Below are the code and all the weights of a small trained network. Each question names an input and a target symbol and asks about switching units off, where a switched-off unit gives its printed mean instead of its output.

import numpy as np


def w(rows, s, z=0):
    codes = np.array(rows[::2]) - 128.0
    scale = np.full(codes.shape[1], s)
    scale[-1] = z or s
    return codes * scale


def f(y):
    return y / 2 * (1 + np.tanh(0.7978845608 * (y + 0.044715 * y**3)))


def softmax(a):
    e = np.exp(a - a.max(-1, keepdims=True))
    return e / e.sum(-1, keepdims=True)


def log_softmax(a):
    a = a - a.max(-1, keepdims=True)
    return a - np.log(np.exp(a).sum(-1, keepdims=True))


def net(x, mask):
    ids = ['ΔΣΨαβγεζηθλμξπτω'.index(c) for c in x.split()]
    T = len(ids)
    res = E[ids] + P[:T]
    u = 0
    for l in range(2):
        q, k, v = (res @ M[l].T for M in (Q, K, V))
        z = softmax(np.where(np.tri(T) > 0, q @ k.T / 4**0.5, -1e9)) @ v
        res = res + np.where(mask[u], z, O[l][:, -1]) @ O[l][:, :-1]
        u += 1
        y = f(res @ A[l][:, :-1].T + A[l][:, -1])
        res = res + np.where(mask[u : u + 4], y, B[l][:, -1]) @ B[l][:, :-1]
        u += 4
    return log_softmax(res[-1] @ U[:, :-1].T + U[:, -1])


Q, K, V, O, A, B = {}, {}, {}, {}, {}, {}
E = w([
[170,104,153,147,145,119,142,85],'Δ',
[100,125,192,128,151,195,115,156],'Σ',
[130,178,89,131,128,58,99,49],'Ψ',
[159,175,135,121,50,176,137,112],'α',
[150,165,120,84,102,68,169,164],'β',
[178,78,174,102,122,122,172,148],'γ',
[119,140,168,180,109,85,170,146],'ε',
[200,109,92,65,142,135,120,108],'ζ',
[64,75,100,179,184,113,150,118],'η',
[129,247,140,108,153,113,64,149],'θ',
[159,44,57,160,103,107,146,109],'λ',
[189,121,118,69,105,134,77,166],'μ',
[180,179,8,84,168,151,113,98],'ξ',
[103,99,73,106,103,59,130,227],'π',
[146,130,122,139,186,167,207,83],'τ',
[125,77,166,53,51,175,108,45],'ω',
],0.016)
P = w([
[189,215,75,90,60,238,162,71],'0',
[209,4,138,174,46,159,104,96],'1',
[115,166,93,41,159,183,217,102],'2',
[222,25,122,189,69,164,31,61],'3',
[58,149,103,58,186,171,197,134],'4',
[167,37,130,178,95,141,20,80],'5',
[15,136,125,83,181,207,174,161],'6',
[133,4,154,177,121,177,13,99],'7',
[24,149,118,95,174,218,157,160],'8',
[155,56,154,203,90,173,1,78],'9',
],0.0065)
Q[0] = w([
[195,145,154,174,117,74,131,66],'0.h1',
[98,71,151,142,129,136,111,113],'0.h1',
[32,157,142,155,150,56,53,136],'0.h1',
[115,111,87,82,136,254,88,96],'0.h1',
],0.0062)
K[0] = w([
[200,61,103,38,88,134,160,98],'0.h1',
[41,149,87,161,91,249,86,132],'0.h1',
[184,154,156,228,96,152,120,198],'0.h1',
[3,73,218,118,156,110,108,102],'0.h1',
],0.0047)
V[0] = w([
[189,184,88,112,77,169,157,103],'0.h1',
[5,167,192,200,199,241,210,1],'0.h1',
[23,60,196,150,34,109,73,97],'0.h1',
[249,131,122,108,117,133,199,58],'0.h1',
],0.0065)
O[0] = w([
[108,147,142,115,92,200,120,141,243],'0.h1',
[114,105,134,90,255,71,192,75,122],'0.h1',
[48,80,149,77,5,43,126,127,82],'0.h1',
[143,92,158,205,118,211,132,117,254],'0.h1',
],0.0083,0.0057)
A[0] = w([
[155,127,179,26,108,169,254,167,96],'0.n1',
[27,177,113,40,93,239,163,5,96],'0.n2',
[185,142,39,109,172,174,178,158,254],'0.n3',
[186,32,224,170,86,138,91,172,171],'0.n4',
],0.0066,0.0025)
B[0] = w([
[205,178,173,126,49,237,158,158,185],'0.n1',
[253,144,55,180,183,1,115,164,254],'0.n2',
[69,137,138,227,172,194,112,189,225],'0.n3',
[127,159,74,135,96,92,79,67,232],'0.n4',
],0.0095,0.0068)
Q[1] = w([
[173,86,103,223,137,173,81,130],'1.h1',
[115,154,191,145,137,202,104,67],'1.h1',
[78,53,176,109,125,164,254,114],'1.h1',
[136,36,60,109,99,182,46,37],'1.h1',
],0.0058)
K[1] = w([
[50,85,102,127,173,166,179,151],'1.h1',
[141,148,191,48,103,104,187,238],'1.h1',
[131,146,151,230,71,139,244,109],'1.h1',
[191,3,75,140,131,73,119,203],'1.h1',
],0.0059)
V[1] = w([
[95,127,178,235,83,104,169,88],'1.h1',
[134,2,64,151,138,110,144,172],'1.h1',
[103,159,127,173,105,76,157,204],'1.h1',
[45,93,167,131,137,137,152,177],'1.h1',
],0.0088)
O[1] = w([
[52,93,218,214,68,68,254,119,140],'1.h1',
[43,21,30,246,155,151,119,159,117],'1.h1',
[145,180,174,249,99,43,107,181,121],'1.h1',
[54,155,204,144,113,161,88,138,4],'1.h1',
],0.0081,0.011)
A[1] = w([
[140,208,130,134,147,159,162,251,3],'1.n1',
[179,142,218,145,166,194,157,109,222],'1.n2',
[109,62,118,51,1,120,74,107,78],'1.n3',
[113,98,127,117,43,239,83,16,108],'1.n4',
],0.0064,0.0048)
B[1] = w([
[45,183,107,66,74,110,168,219,209],'1.n1',
[166,118,193,148,177,158,92,67,255],'1.n2',
[121,246,106,183,220,73,131,109,167],'1.n3',
[49,197,125,50,110,116,130,132,212],'1.n4',
],0.012,0.0082)
U = w([
[165,64,171,200,142,178,62,27,192],'Δ',
[189,119,203,9,244,77,189,167,63],'Σ',
[174,148,46,149,210,71,175,88,39],'Ψ',
[198,169,139,150,87,114,190,166,144],'α',
[89,185,178,76,86,130,225,188,42],'β',
[193,121,228,64,74,177,85,89,127],'γ',
[132,153,253,194,64,38,200,82,174],'ε',
[174,100,100,148,140,228,54,162,103],'ζ',
[74,115,120,128,215,70,233,119,92],'η',
[87,231,122,49,178,76,85,155,55],'θ',
[78,39,122,172,52,190,189,117,166],'λ',
[121,93,84,2,28,230,88,118,225],'μ',
[79,174,111,215,162,53,15,221,25],'ξ',
[14,134,76,96,33,122,209,175,180],'π',
[105,250,139,165,182,126,246,65,3],'τ',
[253,38,157,91,30,80,108,71,139],'ω',
],0.0063,0.0048)

Each question gives the input, a string of symbols that net reads in full, and the target symbol t.
The units are the heads (4 rows each of Q, K, V and O) and the neurons (one row each of A and B). Each row of codes is followed by its name. A weight is (code - 128) times the scale printed after its matrix; where a second scale follows, it is the last column's (O, A, B and U).
mask holds one flag per unit, layer by layer, with each layer's heads first. A switched-off unit (its flag False) gives its mean, the last column of its rows in O or B, instead of its output. The means were averaged over made-up inputs and are rounded, as every weight is.
A unit's drop is (log p(t) with every unit on - log p(t) with that unit switched off) / (log p(t) with every unit on - log p(t) with every unit switched off).
The circuit of an input: a set's keep is (log p(t) with only the set's units on - log p(t) with every unit switched off) / (log p(t) with every unit on - log p(t) with every unit switched off). Starting from all 10 units, units are removed one at a time, each time the one whose removal leaves the highest keep (on an exact tie, the one counted first), for as long as the keep stays at least 0.8.
units of the circuit, in order: the units of the circuit, biggest drop first
most important unit: the unit with the biggest drop
k most important neurons: the k neurons with the biggest drops, biggest first
k most important neurons of layer l: the k neurons of layer l with the biggest drops, biggest first
input Σ γ ζ ε β μ ζ Ψ, target θ: 3 most important neurons : 0.n2, 1.n4, 0.n3
input α Ψ α α, target ω: units of the circuit, in order : 1.n1, 1.h1
input θ Σ μ ζ ε η τ Ψ ω, target ω: most important neuron of layer 0 : 0.n2
input Ψ ω ε μ, target Ψ: 3 most important neurons : 1.n3, 1.n1, 0.n3
input Ψ Ψ Ψ α, target ω: units of the circuit, in order : 1.h1, 0.n3
input τ α α τ β α Ψ, target Ψ: units of the circuit, in order : 0.n2, 1.n1, 0.h1
input Σ α ζ Ψ, target μ: units of the circuit, in order : 0.n2, 1.h1
input α η α μ, target θ: units of the circuit, in order : 0.n2, 1.n3, 1.n4, 0.n4
input π ζ α α β ζ θ ζ Σ, target Σ: units of the circuit, in order : 0.h1, 0.n4, 1.h1
input β Σ Δ, target Δ: 3 most important neurons of layer 1 : 1.n2, 1.n4, 1.n1
input Ψ ζ θ β μ π, target ξ: units of the circuit, in order : 1.h1, 0.n1
input Σ ζ β β, target μ: units of the circuit, in order : 0.n2, 0.h1
input Ψ Σ η, target η: units of the circuit, in order : 0.h1, 1.h1, 0.n1
input Δ ε ξ Δ τ ζ, target Δ: 2 most important neurons : 0.n3, 1.n1
input Ψ α α ω Ψ π, target Ψ: 3 most important neurons : 0.n3, 1.n3, 0.n2
input θ Σ μ ζ μ β α α Δ, target Δ: 3 most important neurons : 1.n1, 1.n4, 0.n2
input ζ ξ τ γ τ η τ Ψ, target Δ: 2 most important neurons : 1.n1, 0.n4
input ε γ Σ α Σ ω ε μ, target Ψ: units of the circuit, in order : 1.n3, 0.h1, 0.n3, 1.h1
input Σ Ψ ξ γ α α μ, target μ: units of the circuit, in order : 1.n3, 1.h1
input π θ τ α ε, target ε: units of the circuit, in order : 1.h1, 0.n2
input μ α α, target α: 2 most important neurons of layer 1 : 1.n1, 1.n4
input ζ γ ζ ε, target μ: units of the circuit, in order : 0.n4, 0.n2, 1.h1
input Ψ ε μ, target μ: 3 most important neurons : 0.n2, 1.n3, 1.n1
input Ψ Σ τ α Ψ π π, target π: units of the circuit, in order : 1.n2, 0.n2
input μ Ψ ω ζ α τ α ζ ζ α, target μ: 2 most important neurons : 1.n4, 1.n2
input μ α ω α β γ ζ, target ζ: 2 most important neurons : 1.n4, 0.n3
input ξ Δ μ ζ α Δ β μ γ α, target θ: most important unit : 1.n4
